In the rows, zero is written as 128.
Known rows:
flebas: [114 145 159  94 148 110 116 107 139 130 131 136 107 141 149 135 151 140
 130 151 157 105 126 120 148  81 101 106 145 156 141 151 139 137 134 108
 146 135 107]
resen: [168 156  93 176 139 182 121 165 148  76 126 123 176 143 146 110 148 110
 113  74 146 150  96 154 162 158 158 121  68 181 137 110  87 125 110 151
 151 144 162]
litren: [ 87  54  78  83 100 111 168 112  83 166  66 101 128  72  54  67  62  98
 138 121 133 145 180 167  77 166  72 202 176  76 163  96  69 105 135 169
  53 170 188]
nesus: [101 147 168 167 177 118  79 177 123 162 135 164 179 163 141 160 135  86
 146  89  83 180 180 147 165 155 160 113 110 134 120 131 165 189  85 103
 112 157  96]
meno: [118  76  83  84 159 152 165 109 142 165  80 130  95  78 126  70  91 104
  98 141 152 108 117 144 105 155 126 199 170  76  90 113  93 147 142 164
  58  85 120]
brunas: [105 143 128  96 103 111 147 115 122 111 145  85 112 122 118 109 107 173
 161 141 154 123 138 145 106 132 105 106 107 139 152 120 111 118 139 121
 151 146 158]
klomabrar: [163 154 120 176 153 185  93 174 147  88 151 137 179 158 144 123 150  97
 132  75 102 129 102 141 166 155 170 115  79 163 118 115 115 134  91 156
 149 143 140]
roklam: [114 117 147  99  82 114 142 109 135 115 149 156 112 109 142 152 141 144
 137 158 151 134 118 101 124 112 131 118 124 125 110 150 147 123 143 112
 144 100 131]
flibe: [162 153 111 173 150 135  85 160 131 137 138 123 189 149 125 123 153  94
 141  87  96 146 116 143 166 154 152 116  79 156 134 113 132 104  97 142
 150 142 121]
nostubrek: [182 134 172 177 167 112  74 132 155 159  87 162 187 158 114 155 153  85
  81 145  61 157 185  66 135 165  91 133 133  79 175  90 144  94  99 154
 145 159 133]
kluril: [133  71  72 127 170 196 165 164 140 150  73  88 180  71  68  76  90  89
  81  84 139 176 178 162 104 166 133 195 152  91 130  96  64 105 122 165
  67 149 178]
teplem: [158 126 120 176 167 121  81 102 128 170  89 172 189 157 117 152 157  85
 156  77 106 137 144 163 174 164 153 111  86 123 108 184  97 135  82 139
 144 107  94]
selil: [123 136 149 113 108 108 130 103 124 121 128 121 113 139 143 146 140 163
 148 150 137 111 123 135 124 116 121 118 130 139 132 140 138 127 131 106
 133 139 120]
gretim: [112 132 155 110  88 105 149 114 128 111 158 116 101 134 121 145 139 137
 154 152 142 112 113 104 154  81 108 103 125 141 131 155 126 131 152  98
 143 138 121]
nisoskim: [107 132 134 111 100 108 158 138 132 111 134 108 103 155 111 134 123 158
 156 159 125  96 108 107 150  92 127  94 147 136 137 141 136 110 112 112
 140 141 139]
guroker: [ 91  59  71  81 118 120 167 161 138 129  77 165  96  73  62  78 125  82
  73 115 155 127 159 147 156 102 143 167 169  77  79 139  66 132 154 180
  89 142 172]
tredrebren: [ 85 144  95  96 103 100 136 164  93 160 131  89  93 162  89  94  74 162
 149 154 101  91 117 119 106 134 108 103 152 138 136 104 152 108  74 148
 140 156 157]
pivor: [123 142 103 137 121 124 157  96 133  73 122 122 106 125 143 133 138 166
 132 141 150 110  95 155 123 139 144 109  92 167 135 148 129 132 148  97
 149 126 167]
raku: [100 115 147 100 106 108 148  96 125 134 111 151 106 146 133 149 137 150
 157 148 146 116 142 142 151 129 128 100 141 127 120 169 110 138 136 112
 142 133 125]

Facts:
ρ gibre <- mudami, tepaklal
ρ kives <- mudami
ρ vudris <- mudami, dolil, nesus, bebri, tepaklal
ρ sido <- mudami, flenaka, dufos
ρ flivan <- pufler, miske
ρ grike <- pufler, stapa, tepaklal
ρ dite <- bragrer, ponen, nostubrek
ρ skizes <- kluril, tremuk, ponen, dufos
ρ drebal <- kluril
ρ trese <- kluril
ρ goru <- kluril
ρ mirek <- kluril
ρ grozam <- kluril, sezim
ρ drumo <- flibe
ρ grusom <- vigrel, keplos
ρ bruzi <- driske, fladrepil
ρ pafu <- tustezen, stapa
ρ kikur <- tustezen
ρ betal <- groflovik, mufaso, tremuk, brabri, bebri
ρ greva <- stuflotuk, brabri
ρ skudam <- stuflotuk
ρ dubok <- stuflotuk
ρ legrus <- stuflotuk
ρ zusti <- steza, nesus, babru
ρ braga <- steza, teplem
ρ flefifem <- stapa
ρ beden <- stapa
ρ ziko <- stapa
ρ pivor <- keplos, dukim, resen
ρ ginorur <- keplos, klomabrar
ρ brifle <- keplos, fladrepil, miske, dolil, fleflas
ρ tredrebren <- mufaso
ρ guskin <- mufaso, flenaka
ρ muflon <- mufaso
ρ trogak <- tremuk, natra
ρ klabom <- tremuk, miske
ρ legror <- tremuk
ρ bigra <- flenaka, stiskin
ρ nugrik <- flenaka, dolil, stiskin
ρ kliban <- flenaka
ρ skelis <- flenaka, nesus
ρ brebri <- flenaka, laklustum, stipen, vusul, klali
ρ kubi <- segom, dukim
ρ flimogres <- segom, teplem, kidol
ρ sestil <- segom
ρ potil <- zufom, nesus
ρ trigoklo <- kiflis, vusul
ρ nisoskim <- kiflis
ρ vodel <- fladrepil
ρ grikin <- miske
ρ gorun <- dolil
ρ moga <- dolil
ρ plabre <- dolil, zanar, nostubrek
ρ rakos <- dolil, laklustum
ρ litren <- ponen, skidis
ρ gretim <- stipen
ρ mitel <- stipen
ρ ponas <- brabri
ρ ketur <- brabri, pifun
ρ brunas <- brabri, nebral
ρ driten <- brabri
ρ viri <- paklem, resen
ρ drido <- paklem
ρ raku <- kidol
ρ vupobi <- kidol, stiskin
ρ stubol <- klomabrar, resen
ρ plaruklir <- klomabrar, nesus
ρ staskas <- skidis, fleflas
ρ nilek <- skidis
ρ selil <- brastes
ρ doplu <- babru
ρ gorem <- natra
ρ nuplastus <- dukim, nebral, dufos
ρ zodu <- dukim
ρ skiskin <- dukim
ρ faski <- dukim
ρ guroker <- klali
ρ treplus <- sezim
ρ meni <- sezim
ρ moplol <- sezim
ρ reflo <- voplakas
ρ saro <- bebri
ρ grobrisko <- skilen
ρ brubruter <- pifun
ρ vanos <- zanar
ρ grekler <- distagun
ρ fefu <- distagun
ρ lebun <- nebral
ρ getis <- resen
ρ nafos <- nostubrek
kluril ψ drumo, kebrin
tapekur ψ skudam, klomabrar, turas
romes ψ trogak, natra, dufos, mitel, brebri
gibre ψ flovim, getis
zotro ψ treplus, paklem, bigra, grusom
litren ψ brunas, beden, dite, kebrin, skidis, meni, muflon
keplos ψ skulovi, brubruter, bebri, getis, legror
radron ψ kives, pivor, vudris, plabre, getis
ponas ψ treplus, tredrebren, gorun, voplakas, flibe, retestek, brubruter, natra, segom
guroker ψ tustezen, saro, raku, sestil, lobrepe, stuflotuk
meno ψ mudami, zanar
mufaso ψ bragrer, retestek, stigen
reflo ψ vokletru, lobrepe, brifle
drido ψ miske, voplakas, skudam, natra
flenaka ψ vigrel, pifun, grobrisko
laklustum ψ fleflas, pifun
ponen ψ flefifem, klali, flebas, skiskin, stimi, braga
stubol ψ tredrebren, beden, sestil, pafu, skidis
stipen ψ gumel, getis, trese
brabri ψ flefifem
goru ψ roklam, fladrepil, tustezen, dufos
fefu ψ dukim, dufos
grebrur ψ flivan, saro, klali, groflovik, gorem, sido, segom
betal ψ miske, stiskin, nisoskim
lebun ψ kiflis, gretim, dubok, trigoklo, grozam
grike ψ guskin, zusti, dolil, brebri
babru ψ brastes, vusul, turas
faski ψ miske, tredrebren, vodel, nilek
guvuk ψ grekler, zufom
tofle ψ bragrer, greva, klabom, klali, nugrik
skilen ψ flovim, dite, stigen
tepaklal ψ tustezen, stiskin, zusti, meni, stegakul, potil

Rows:
No name comes twice in this set of rows, the named rows included.
[130  69  85  76 167 174 163 145 143 175  77 149  81  73 148  67 126  97
  68 125 164 111  98 130 143 136  84 174 162 102  93 121  99 157 136 166
  56 116  95] : grebrur
[141 157 145 127 101 116 132 136 145 132 165  98  97 159 135 125 123 163
 149 161 125 105  94  83 140 119 140 110 143 125 100 125 156 108  92 137
 141  96 113] : skudam
[187 105 171 140 104 105  82  85 136 166  69 116 185 108  85 150  75 142
 128 168 105 147 181  65  75 159  63 127 140  82 184 101 129  96 131 125
 141 162 161] : dite
[138 152 160 123 110 133 132  87 147 107 163 106  92 162 137 135 141 154
 149 162 125  99 111 124 124  99 143 113 151 118 100 136 142 134 119 123
 133 104 106] : turas
[106 148 157  88 122 111 142 160 140 103 139 121 134 147 136 125 131 157
 110 168 150 147 135  95 103  89 129 107  98 156 148 111 124 153 141  99
 135 162 104] : sido
[156 136 127 182 127 111  89 155 111 102  75 118 181 121 100 120 138  80
 139  77  61 156 182 144 129 164 135 116  96 141 176  95 103 101 114 163
 151 166 183] : skidis
[157 140 118 176 118 147 120 173 134 113 159 120 175 142 100 122 150  80
 139  83  81 154 124 136 164 117 144 120  77 147 150 125  87 109 137 121
 145 147 123] : kiflis
[144  63  75 177 161 170  94 162  81 171  79  87 188  66  84  79  64  86
  92  69 115 183  90 163 106 154  86 196 111 112 160 101 106 104 156 142
  47 117 140] : skilen
[173 151  72 176 167 151  83 172  91  87 141 126  96 162 141  99 134  99
 112  72  64 100  89 105 153 158 167 112 159 166 111  96 168 108  58 178
 146 157 188] : miske
[174 155 107 174  79 114 152 175 151  73 165 169 194  96 126 122 157  87
  59 133 162 194 115  67 131 163 160 122  74 104  86 102 106 103 131 174
 155  67 106] : dufos
[102  64  86  80 163 146 171 112 143 139  74 153  93  74 109  64 106  97
  77 129 165 104 141 154 120 159 141 194 163  73  83 113  76 133 135 171
  79  96 150] : reflo

Now the same objects, written a new way:
Known rows:
pafu: [136 132 131 107 134 138 116 123 119 117 124 139 131 148 140 129 120 130
 128 110 107 133 125 115 154 123 146 112 116 149 116 112 115 142 129 131
 125]
vupobi: [127 136 128 116 122 123 153 119 131 130 133 142 135 119 124 139 139 131
 126 121 134 121 130 128 127 138 129 129 133 109 119 123 126 130 129 111
 141]
flivan: [126 138 126 141 123 134 125 124 130 108 122 135 125 128 140 116 108 134
 111 110 108 133 137 118 141 135 153  86 120 158 126 122 119 133 133 132
 115]
beden: [131 131 129 108 129 133 117 118 121 121 122 137 134 146 137 126 118 128
 127 115 113 128 127 118 156 127 145 110 118 149 120 111 113 140 126 130
 129]
treplus: [127 134 124 120 124 126 122 117 127 123 125 139 138 143 124 123 115 133
 125 122 123 128 133 117 157 126 141 111 117 139 121 116 109 136 127 128
 127]
driske: [107 107 119 142 122 135 112 131 138 132 138  99 104 120 132 112 142 132
 130 131 141 128 118 153 103 137 105 148 152 133 158 130 147 120 128 137
 119]
vigrel: [118 112  67 154 130 133  61 132 163  89 117 131  73  95 138 199 103 138
 135 163 123 157  91 162 171 140 114 141  87 114 203 129 204 115 122 177
 105]
flenaka: [135 115 109 166 145 125 127 138 143 121  90 127  81  64 150 205 140 121
 114 159 162 122  92 132 114 141  86 151  91  54 196 159 226 118 102 151
 148]
nugrik: [124 148 133 154 115 126 143 119 142 110 117 130 125 119 132 108 113 131
 104 111 123 121 148 116 139 139 155  77 118 150 132 132 122 134 123 129
 120]
dolil: [120 101 137 136 131 164  84 113 131 147 125  57 120 156 165  98 148 137
 119 131 116 126 114 127 140 127 122 125 127 174 178 108 137 132 117 143
 115]
skelis: [132 130 136 122 128 127 153 126 124 132 121 133 142 122 137 142 137 136
 116 118 126 118 126 120 126 135 130 118 125 113 114 125 126 132 127 119
 139]
plaruklir: [132 131 136 117 124 127 149 125 121 127 125 136 141 123 136 142 135 137
 124 115 121 122 124 124 127 134 131 124 129 116 112 123 124 129 131 116
 134]
mitel: [131 126 121  99 130 140 117 109 127 127 121 141 132 147 140 119 120 124
 123 117 124 126 135 107 160 123 144 109 112 144 122 110 118 143 124 128
 133]
nebral: [136 136 133 141 150 131 103 158 120 124 143 128 105 123 121 130 123 103
 155 133 134 149 116 147  94 111 114 173 137 133 127 155 141 129 128 143
 109]
betal: [131  93 107 108 115  81 158 133  91 162 154 150 141  87 131 125 143  95
 129 153 130 159 135 119  91 153 137 133 145  95  81 121 139 120 125  57
 145]
nisoskim: [131 129 120 104 130 137 117 111 129 126 126 140 136 150 136 124 120 128
 123 119 126 130 136 111 156 120 142 114 115 140 123 115 120 140 129 123
 130]
moplol: [129 132 128 117 126 124 147 125 121 128 131 147 139 122 131 139 132 134
 119 120 124 121 127 124 123 133 130 122 130 113 114 123 121 130 133 114
 139]
tapekur: [133 122 128 140 112 126 150 118 117 171 143 149 176 136 125 142 138 154
 128 137 169 136 142 108  89 114 104 161 124  55 105 149 120 129 154  75
 132]
dubok: [142 128 128 125 127 111 121 118 145 116 125 144 140 142 132 125 110 120
 119 121 127 117 131 115 143 126 158 121 131 133 129 114 114 126 131 142
 141]

Rows:
No name comes twice in this set of rows, the named rows included.
[131 126 119  97 131 128 115 121 120 119 131 147 130 140 131 123 116 119
 130 120 112 138 129 119 155 126 147 114 123 147 111 108 116 138 126 132
 126] : brunas
[196  84 193 115 145 126 150 230 217 147  84  52 162 176 140 146  95  97
 158 201  41  70 124 106 102  74 175 210 143 183 174 135 169  32 195 205
 129] : mudami
[123 127 122 166 118 154  69 128 145 161 134  98 139 186 121 121 106 148
 162 142 168 167 137 121 123  88 117 189 118 122 136 156 139 136 151 134
  88] : klomabrar
[117 118 113 111 119 136 116 110 132 128 126 135 137 145 140 116 119 142
 122 122 121 128 132 119 157 129 141 108 122 140 129 107 114 133 131 125
 131] : vodel
[118 125 118 186 126 152  85 110 161 196  85 104 143 196 106  88  92 142
 150 156 244 142 171  59 122  71  92 174  92  87 158 196 153 143 125 148
 126] : vusul
[143 127 126 126 133 112 127 115 147 118 118 146 135 139 129 122 109 120
 117 118 135 110 135 107 143 124 156 115 123 128 132 116 117 128 124 149
 146] : gretim
[137 131 136 127 145 152  82 133 128 124 139 101 103 152 144 117 128 107
 148 123 124 149 117 134 132 108 135 149 130 171 144 130 141 143 125 152
 104] : tustezen
[126 120  71 155 131 116  73 131 161  97 121 124  75  93 129 199 109 124
 138 173 130 165 103 156 176 136 119 142  83 106 197 134 202 111 115 158
 113] : pifun
[104  89 101  98 112 155 107 103 131 113 129 126 114 132 161 103 127 147
 100 103  94 119 119 132 149 153 141  78 134 172 150  80 121 132 135 127
 119] : brifle
[134 124 136 104 134 133 163 125 108 128 129 154 124 103 147 132 153 117
 112 106 134 109 124 117  90 140 119 119 140 105 112 129 133 140 125  99
 148] : guroker
[104 122 114 123 127  97 132 138 116 111  96 146 147 148  91 139  95 166
 142 115 122 107 113 144 169 132 113 124 137 119 105 110  97 103 114 181
 146] : pivor
[122 118 104 163 115  87 102 143 133 141 147 100  94 104 115  79 108  77
 149 173 131 187 153 132 121 146 162 122 140 168 123 141 157 116 109 110
 102] : groflovik

